[[-15  38 -21   7  39  68  -4  14 -60  62  10  63  13 -20 -19]
 [ 21   1  54  57 -42 -70  -6  23 -16 -18  54  35  16 -48 -20]
 [ 42  55  21 -32  47 -31 -18  18  23  10  65  39  15  59 -31]
 [ 14 -20  63 -46 -59 -57 -15  16  69 -31  17 -22   7 -13 -24]]
->
[[ 38 -21   7  39  68  -4  14 -60  62  10  63  13 -20 -19 -15]
 [  1  54  57 -42 -70  -6  23 -16 -18  54  35  16 -48 -20  21]
 [ 55  21 -32  47 -31 -18  18  23  10  65  39  15  59 -31  42]
 [-20  63 -46 -59 -57 -15  16  69 -31  17 -22   7 -13 -24  14]]

[[  7  37 -46 -38 -49 -42 -46  19 -33  28  28  49  37]
 [ 44  36  47  -5  36  38  25  48  20  47  42 -48 -40]
 [ 20   9  48  27  50   7  -3 -14  10  53  25 -40 -47]
 [-42 -44  35  41  37  44  41 -45 -53 -33  30  31  50]
 [ 52  48  41  10  60  42  40  52  19  49  -2 -54   3]
 [ 37   9  39  48 -42  51  45   3  15  45  58 -38 -48]
 [ 21 -11 -43 -31 -54  15 -47  18 -43 -38  46  43 -19]]
->
[[ 37 -46 -38 -49 -42 -46  19 -33  28  28  49  37   7]
 [ 36  47  -5  36  38  25  48  20  47  42 -48 -40  44]
 [  9  48  27  50   7  -3 -14  10  53  25 -40 -47  20]
 [-44  35  41  37  44  41 -45 -53 -33  30  31  50 -42]
 [ 48  41  10  60  42  40  52  19  49  -2 -54   3  52]
 [  9  39  48 -42  51  45   3  15  45  58 -38 -48  37]
 [-11 -43 -31 -54  15 -47  18 -43 -38  46  43 -19  21]]

[[ 43  -3   9  15 -37  34 -28 -15   5  10  17  20  26   7]
 [  8   8  68  12 -12   7  20  -6 -33  18  -3  15  15 -16]
 [ 18  20 -18  11  16 -16 -11  -4 -66 -13  58 -11   0   5]]
->
[[ -3   9  15 -37  34 -28 -15   5  10  17  20  26   7  43]
 [  8  68  12 -12   7  20  -6 -33  18  -3  15  15 -16   8]
 [ 20 -18  11  16 -16 -11  -4 -66 -13  58 -11   0   5  18]]

[[-12  -8]
 [-16 -27]
 [ -3  -3]
 [-63 -62]
 [-25 -14]
 [-52 -48]
 [-43 -37]
 [-24 -15]
 [ -6 -17]
 [-19 -23]
 [-19 -24]]
->
[[ -8 -12]
 [-27 -16]
 [ -3  -3]
 [-62 -63]
 [-14 -25]
 [-48 -52]
 [-37 -43]
 [-15 -24]
 [-17  -6]
 [-23 -19]
 [-24 -19]]

[[ 43  41  48  43  40  39  28  33  36  50  37]
 [-41 -40 -11 -37 -26 -37 -39 -45 -40 -31 -38]
 [-20 -36 -28 -26 -39 -27  14 -54 -13 -25 -26]
 [ 25  60  37  44  31  35 -15  35  43  36  35]
 [-34 -41 -49 -40 -28 -37 -43 -30 -44 -35 -44]
 [-40 -40 -38 -34 -41 -42 -24 -39 -47 -41 -34]
 [ 24  44  36  32  44  17  40  27  27  34  32]
 [ 40  41  41  37   2  33  34  15  40  39  39]]
->
[[ 41  48  43  40  39  28  33  36  50  37  43]
 [-40 -11 -37 -26 -37 -39 -45 -40 -31 -38 -41]
 [-36 -28 -26 -39 -27  14 -54 -13 -25 -26 -20]
 [ 60  37  44  31  35 -15  35  43  36  35  25]
 [-41 -49 -40 -28 -37 -43 -30 -44 -35 -44 -34]
 [-40 -38 -34 -41 -42 -24 -39 -47 -41 -34 -40]
 [ 44  36  32  44  17  40  27  27  34  32  24]
 [ 41  41  37   2  33  34  15  40  39  39  40]]

[[-53  52  -4  54  40]
 [-40  44  17  45  44]
 [ 25 -23  39 -25   8]
 [-31  36  20  36  39]
 [-49  37 -33  41  17]
 [-55  49 -22  52  30]
 [ 41 -57  -8 -59 -38]
 [ 36 -39  28 -41  -7]
 [ -7  20  62  18  48]
 [ 46 -57  10 -60 -28]]
->
[[ 52  -4  54  40 -53]
 [ 44  17  45  44 -40]
 [-23  39 -25   8  25]
 [ 36  20  36  39 -31]
 [ 37 -33  41  17 -49]
 [ 49 -22  52  30 -55]
 [-57  -8 -59 -38  41]
 [-39  28 -41  -7  36]
 [ 20  62  18  48  -7]
 [-57  10 -60 -28  46]]

[[-26 -21  20 -15 -15 -23  31  26   6  34]
 [ 11  27  44  29 -28  -9  -9  30  76  12]
 [  7  -3 -17  -4  27  18  11 -11 -34  -1]
 [ 33  25 -16  20  31  35 -15 -18 -10 -22]]
->
[[-21  20 -15 -15 -23  31  26   6  34 -26]
 [ 27  44  29 -28  -9  -9  30  76  12  11]
 [ -3 -17  -4  27  18  11 -11 -34  -1   7]
 [ 25 -16  20  31  35 -15 -18 -10 -22  33]]
---
[[ 42 -24 -18  33  58]
 [ 54 -11 -26  38  38]]
->
[[-24 -18]
 [-11 -26]]

[[ -5  11 -61]
 [  2  -3 -31]]
->
[[ 11 -61]
 [ -3 -31]]

[[  0  -3 -23]
 [  9 -10 -29]
 [  0  -2  19]
 [ 73 -34 -20]
 [  4   3  19]]
->
[[ -3 -23]
 [-10 -29]]

[[ 51  66  -5 -31]
 [ 11  49  57 -72]
 [-71 -33  76 -65]]
->
[[66 -5]
 [49 57]]

[[-45   0 -11   2   2]
 [-41 -28 -10  27  -6]
 [ 25 -31  -9  19  -1]
 [-23 -42 -14  34  -6]
 [ 44 -54 -25  28   3]]
->
[[  0 -11]
 [-28 -10]]

[[-67  17 -20 -37]
 [-74 -47 -60 -65]]
->
[[ 17 -20]
 [-47 -60]]

[[ 2 41 75 62]
 [-4 16 66 69]
 [ 9 64 74 64]
 [-2 21 77 58]]
->
[[41 75]
 [16 66]]
